Below is a small trained network, with its code and all its weights. Each question gives an input and a class and asks what happens when units are switched off, that is, made to give their printed mean instead of their output.

import numpy as np


def w(rows, s, z=0):
    codes = np.array(rows[::2]) - 128.0
    scale = np.full(codes.shape[1], s)
    scale[-1] = z or s
    return codes * scale


def f(y):
    return y / 2 * (1 + np.tanh(0.7978845608 * (y + 0.044715 * y**3)))


def log_softmax(a):
    a = a - a.max(-1, keepdims=True)
    return a - np.log(np.exp(a).sum(-1, keepdims=True))


def net(x, mask):
    res = np.array(x, float).reshape(1, 7) / 4 @ E
    y = f(res @ A[0][:, :-1].T + A[0][:, -1])
    res = res + np.where(mask, y, B[0][:, -1]) @ B[0][:, :-1]
    return log_softmax(res[-1] @ U[:, :-1].T + U[:, -1])


A, B = {}, {}
E = w([
[180,150,110,123,190,109,79],'x0',
[204,42,254,73,135,213,64],'x1',
[163,100,102,139,220,173,115],'x2',
[79,113,130,27,71,225,175],'x3',
[79,55,163,118,183,84,145],'x4',
[251,80,101,75,149,157,240],'x5',
[144,18,71,59,88,63,99],'x6',
],0.0092)
A[0] = w([
[115,64,135,119,171,70,91,186],'n0',
[118,167,86,70,161,125,103,72],'n1',
[64,139,77,211,66,103,115,227],'n2',
[80,178,161,60,137,171,124,94],'n3',
[139,133,138,172,193,114,162,42],'n4',
[84,131,170,144,168,140,83,6],'n5',
[91,95,192,161,120,136,125,51],'n6',
[146,133,168,190,142,155,75,6],'n7',
[69,58,67,53,48,121,233,117],'n8',
[168,126,153,152,112,172,184,24],'n9',
[77,190,112,146,120,60,107,100],'n10',
[189,120,171,149,161,107,199,152],'n11',
[158,115,93,115,62,133,221,189],'n12',
[52,65,218,134,154,118,53,182],'n13',
[27,183,103,177,120,32,122,170],'n14',
[63,94,146,131,137,91,178,184],'n15',
[128,136,152,88,128,114,81,90],'n16',
[126,120,175,171,159,111,95,3],'n17',
[142,166,158,178,159,87,186,146],'n18',
[103,184,204,35,24,136,127,162],'n19',
[207,52,120,159,122,11,96,134],'n20',
[117,95,76,146,143,142,115,80],'n21',
],0.011,0.003)
B[0] = w([
[177,122,123,81,108,148,92,184],'n0',
[144,76,113,72,146,111,103,136],'n1',
[104,217,166,139,159,150,122,227],'n2',
[183,94,60,112,136,133,116,171],'n3',
[92,151,130,159,113,110,144,160],'n4',
[155,73,145,153,88,118,178,159],'n5',
[162,102,111,128,115,134,114,155],'n6',
[132,131,148,132,114,155,153,161],'n7',
[135,174,241,128,54,193,194,238],'n8',
[102,169,146,154,130,106,96,157],'n9',
[88,184,108,185,197,93,98,203],'n10',
[68,173,135,131,181,76,128,178],'n11',
[123,158,151,63,101,178,129,198],'n12',
[211,46,127,40,92,183,153,214],'n13',
[32,214,134,175,202,39,65,252],'n14',
[136,166,123,102,161,143,129,172],'n15',
[133,128,108,129,125,160,110,146],'n16',
[146,120,111,146,116,146,190,154],'n17',
[123,152,97,149,157,104,123,179],'n18',
[141,144,255,116,39,209,202,218],'n19',
[185,40,55,11,173,129,94,207],'n20',
[171,144,144,122,116,123,139,137],'n21',
],0.0098,0.016)
U = w([
[165,125,168,84,2,226,171,184],'0',
[101,106,171,192,100,105,187,2],'1',
[167,99,85,80,175,103,93,213],'2',
[62,237,148,156,157,96,121,146],'3',
],0.011,0.0032)

Each question gives the input, the list of numbers given to net, and the class t.
The units are the neurons (one row each of A and B). Each row of codes is followed by its name. A weight is (code - 128) times the scale printed after its matrix; where a second scale follows, it is the last column's (A, B and U).
mask holds one flag per neuron, in row order. A switched-off neuron (its flag False) gives its mean, the last column of its row in B, instead of its output. The means were averaged over made-up inputs and are rounded, as every weight is.
A unit's drop is (log p(t) with every unit on - log p(t) with that unit switched off) / (log p(t) with every unit on - log p(t) with every unit switched off).
The circuit of an input: a set's keep is (log p(t) with only the set's units on - log p(t) with every unit switched off) / (log p(t) with every unit on - log p(t) with every unit switched off). Starting from the 12 units with the biggest drops (on a tie, the unit counted first), units are removed one at a time, each time the one whose removal leaves the highest keep (on an exact tie, the one counted first), for as long as the keep stays at least 0.8.
circuit, biggest first: the units of the circuit, biggest drop first
top k neurons: the k neurons with the biggest drops, biggest first
drop of u: that unit's drop, to one decimal
input [5,2,1,2,7,1,-2], class 2: circuit, biggest first	(n8)
input [-3,0,-3,-6,0,4,-2], class 2: circuit, biggest first	(n8 n19)
input [-2,2,-4,0,1,-5,-7], class 0: top 2 neurons	(n13 n19)
input [6,8,-1,-8,6,-7,2], class 0: top 2 neurons	(n13 n14)
input [0,-2,7,3,2,-5,5], class 2: top 2 neurons	(n19 n8)
input [-8,2,-4,-8,0,8,4], class 2: top 4 neurons	(n20 n19 n11 n13)
input [8,6,2,-3,-7,-8,8], class 2: top 3 neurons	(n19 n8 n20)
input [-8,0,8,0,0,1,-2], class 3: top 3 neurons	(n13 n19 n20)
input [-1,-2,6,-3,-8,5,7], class 2: top 2 neurons	(n19 n20)
input [8,5,0,-4,2,1,-8], class 1: drop of n10	0.1
input [0,5,0,-4,-1,6,1], class 2: drop of n17	0.0
input [-7,6,-7,-8,3,6,-4], class 2: drop of n11	0.1
